Below are the code and all the weights of a small trained network. Each question names an input and a target symbol and asks about switching units off, where a switched-off unit gives its printed mean instead of its output.

import numpy as np


def w(rows, s, z=0):
    codes = np.array(rows[::2]) - 128.0
    scale = np.full(codes.shape[1], s)
    scale[-1] = z or s
    return codes * scale


def norm(h):
    return h / np.sqrt((h * h).mean(-1, keepdims=True) + 1e-5)


def f(y):
    return np.maximum(y, 0)


def softmax(a):
    e = np.exp(a - a.max(-1, keepdims=True))
    return e / e.sum(-1, keepdims=True)


def log_softmax(a):
    a = a - a.max(-1, keepdims=True)
    return a - np.log(np.exp(a).sum(-1, keepdims=True))


def net(x, mask):
    ids = ['ΔΘΨΩαεζηλμξπτφ'.index(c) for c in x.split()]
    T = len(ids)
    res = E[ids] + P[:T]
    u = 0
    for l in range(2):
        r = norm(res)
        for j in range(3):
            rows = slice(2 * j, 2 * j + 2)
            q, k, v = (r @ M[l][rows].T for M in (Q, K, V))
            z = softmax(np.where(np.tri(T) > 0, q @ k.T / 2**0.5, -1e9)) @ v
            o = O[l][rows]
            res = res + np.where(mask[u + j], z, o[:, -1]) @ o[:, :-1]
        u += 3
        y = f(norm(res) @ A[l][:, :-1].T + A[l][:, -1])
        res = res + np.where(mask[u : u + 4], y, B[l][:, -1]) @ B[l][:, :-1]
        u += 4
    return log_softmax(norm(res)[-1] @ U[:, :-1].T + U[:, -1])


Q, K, V, O, A, B = {}, {}, {}, {}, {}, {}
E = w([
[167,203,127],'Δ',
[243,74,184],'Θ',
[71,203,212],'Ψ',
[142,130,192],'Ω',
[189,173,211],'α',
[105,56,100],'ε',
[169,92,192],'ζ',
[59,44,129],'η',
[130,100,121],'λ',
[109,161,106],'μ',
[52,40,248],'ξ',
[208,65,126],'π',
[61,194,104],'τ',
[40,136,29],'φ',
],0.0018)
P = w([
[113,99,91],'0',
[110,148,183],'1',
[157,233,205],'2',
[111,101,88],'3',
[112,142,181],'4',
[158,239,198],'5',
[110,104,85],'6',
[112,137,181],'7',
[167,251,176],'8',
[112,107,83],'9',
[115,133,186],'10',
[172,254,171],'11',
[110,104,83],'12',
[116,129,189],'13',
],0.0033)
Q[0] = w([
[3,78,56],'L0H1',
[151,150,154],'L0H1',
[92,151,99],'L0H2',
[95,146,119],'L0H2',
[130,132,133],'L0H3',
[130,133,132],'L0H3',
],0.0047)
K[0] = w([
[18,115,3],'L0H1',
[152,138,155],'L0H1',
[87,173,86],'L0H2',
[110,139,107],'L0H2',
[136,125,126],'L0H3',
[133,124,117],'L0H3',
],0.0038)
V[0] = w([
[114,12,250],'L0H1',
[128,128,128],'L0H1',
[123,124,132],'L0H2',
[44,88,111],'L0H2',
[129,129,127],'L0H3',
[128,128,128],'L0H3',
],0.0014)
O[0] = w([
[7,165,154,253],'L0H1',
[128,128,128,128],'L0H1',
[122,123,133,133],'L0H2',
[120,21,142,125],'L0H2',
[128,129,127,127],'L0H3',
[128,128,128,128],'L0H3',
],0.0012,0.00045)
A[0] = w([
[59,85,84,185],'L0N1',
[253,133,182,3],'L0N2',
[131,70,59,213],'L0N3',
[143,197,146,193],'L0N4',
],0.005,0.0013)
B[0] = w([
[125,207,186,214],'L0N1',
[2,156,203,217],'L0N2',
[220,64,143,211],'L0N3',
[128,41,96,252],'L0N4',
],0.0035,0.0024)
Q[1] = w([
[190,201,181],'L1H1',
[98,90,95],'L1H1',
[119,156,186],'L1H2',
[141,120,254],'L1H2',
[107,79,77],'L1H3',
[110,105,235],'L1H3',
],0.0083)
K[1] = w([
[183,3,195],'L1H1',
[70,228,85],'L1H1',
[144,168,199],'L1H2',
[224,239,212],'L1H2',
[140,142,233],'L1H3',
[82,225,78],'L1H3',
],0.0065)
V[1] = w([
[119,139,135],'L1H1',
[63,122,232],'L1H1',
[124,142,122],'L1H2',
[166,137,51],'L1H2',
[143,108,9],'L1H3',
[61,70,251],'L1H3',
],0.003)
O[1] = w([
[112,134,143,133],'L1H1',
[9,184,132,240],'L1H1',
[135,116,146,126],'L1H2',
[122,16,116,33],'L1H2',
[68,240,114,5],'L1H3',
[253,47,100,248],'L1H3',
],0.0024)
A[1] = w([
[174,123,205,7],'L1N1',
[250,100,94,90],'L1N2',
[217,252,143,2],'L1N3',
[88,39,79,222],'L1N4',
],0.0038,0.0015)
B[1] = w([
[177,110,226,239],'L1N1',
[93,208,127,254],'L1N2',
[124,64,253,217],'L1N3',
[83,110,51,220],'L1N4',
],0.0057,0.0013)
U = w([
[151,217,152,76],'Δ',
[120,90,158,102],'Θ',
[94,57,106,184],'Ψ',
[103,47,148,81],'Ω',
[184,150,147,92],'α',
[186,35,129,107],'ε',
[104,121,100,253],'ζ',
[217,186,128,91],'η',
[209,127,140,86],'λ',
[144,119,99,222],'μ',
[143,214,92,213],'ξ',
[200,111,99,162],'π',
[5,121,131,93],'τ',
[22,223,141,80],'φ',
],0.019,0.0077)

Each question gives the input, a string of symbols that net reads in full, and the target symbol t.
The units are the heads (2 rows each of Q, K, V and O) and the neurons (one row each of A and B). Each row of codes is followed by its name. A weight is (code - 128) times the scale printed after its matrix; where a second scale follows, it is the last column's (O, A, B and U).
mask holds one flag per unit, layer by layer, with each layer's heads first. A switched-off unit (its flag False) gives its mean, the last column of its rows in O or B, instead of its output. The means were averaged over made-up inputs and are rounded, as every weight is.
A unit's drop is (log p(t) with every unit on - log p(t) with that unit switched off) / (log p(t) with every unit on - log p(t) with every unit switched off).
The circuit of an input: a set's keep is (log p(t) with only the set's units on - log p(t) with every unit switched off) / (log p(t) with every unit on - log p(t) with every unit switched off). Starting from the 12 units with the biggest drops (on a tie, the unit counted first), units are removed one at a time, each time the one whose removal leaves the highest keep (on an exact tie, the one counted first), for as long as the keep stays at least 0.8.
circuit, biggest first: the units of the circuit, biggest drop first
unit that matters most: the unit with the biggest drop
top k neurons: the k neurons with the biggest drops, biggest first
top k neurons in layer l: the k neurons of layer l with the biggest drops, biggest first
which heads matter: for each layer, one digit per head in row order, 1 if its drop is at least 0.15 and else 0, layers parted by /
drop when u is switched off: that unit's drop, to one decimal
input Δ Ω Δ φ τ ε, target φ: top 3 neurons in layer 0 => [L0N1; L0N2; L0N4]
input Δ Θ α Ω τ ε Ψ λ φ Ω Δ, target φ: circuit, biggest first => [L1H3]
input Ω Δ μ φ η, target φ: top 3 neurons in layer 0 => [L0N4; L0N1; L0N2]
input Ψ φ η φ α, target φ: circuit, biggest first => [L1H3; L0N2]
input α λ μ Ψ Ψ η Ω π η φ Θ Ω, target φ: which heads matter => 000 / 101
input ξ φ λ τ Δ Δ τ λ, target τ: top 2 neurons in layer 1 => [L1N1; L1N3]
input α Θ ε Δ μ μ μ λ λ Ψ, target φ: circuit, biggest first => [L0N1; L1N3]
input α α π τ π, target τ: top 2 neurons in layer 0 => [L0N2; L0N1]
input φ η ζ, target φ: circuit, biggest first => [L1H3; L0N2]
input Ω ξ Ψ μ μ η Ψ Θ μ φ ε ζ, target φ: circuit, biggest first => [L0N2; L1H3]
input Δ ξ ξ Δ Θ μ φ η, target φ: top 4 neurons => [L0N4; L0N1; L1N3; L1N1]
input α Δ Δ Θ Ψ ξ α, target τ: top 2 neurons in layer 0 => [L0N2; L0N3]
input λ φ φ η α α Ω π λ η ξ η τ μ, target τ: top 3 neurons => [L0N3; L0N1; L1N3]
input ζ η Ω α μ, target Ψ: top 3 neurons => [L0N1; L0N4; L1N4]
input ξ Δ φ π φ, target φ: circuit, biggest first => [L0N1; L1N3]
input τ Θ ε Δ Θ ε Ω ζ φ λ, target η: top neuron in layer 1 => [L1N2]
input φ Δ ε, target φ: top 3 neurons => [L0N4; L0N1; L0N2]
input η π Ψ Ψ φ ζ λ Δ φ φ Ω ξ, target φ: top 3 neurons in layer 0 => [L0N1; L0N4; L0N2]
input ε Θ η Ψ τ λ ξ ξ μ λ Θ Ω π, target π: top 3 neurons => [L0N3; L1N2; L0N4]
input φ λ λ, target φ: unit that matters most => L1H3
input Δ Θ ξ α Θ μ φ Δ, target φ: top 2 neurons in layer 0 => [L0N1; L0N4]
input ξ ξ η α α Δ ξ Ψ φ λ, target η: top 4 neurons => [L0N3; L0N1; L1N2; L0N4]
input Ψ α Ω ξ Ω Δ φ ξ Θ, target φ: top 2 neurons => [L0N2; L0N1]
input α Ψ μ φ Θ, target φ: top 4 neurons => [L0N2; L0N4; L0N1; L1N3]
input η η Δ η Θ Θ φ Δ λ, target φ: top 4 neurons => [L0N2; L0N1; L0N4; L0N3]
input η π ξ Ψ Δ ξ Ψ Δ η α φ α Δ φ, target φ: top 2 neurons in layer 0 => [L0N1; L0N4]
input φ π ξ, target φ: circuit, biggest first => [L1H3]
input Θ α ε φ λ π, target φ: top 3 neurons => [L0N2; L0N1; L0N4]
input Δ μ π φ μ η ζ Θ Ψ φ Θ ζ Ψ, target φ: top 2 neurons => [L0N1; L1N1]
input ε α α Δ μ, target Ψ: drop when L0N3 is switched off => 0.8
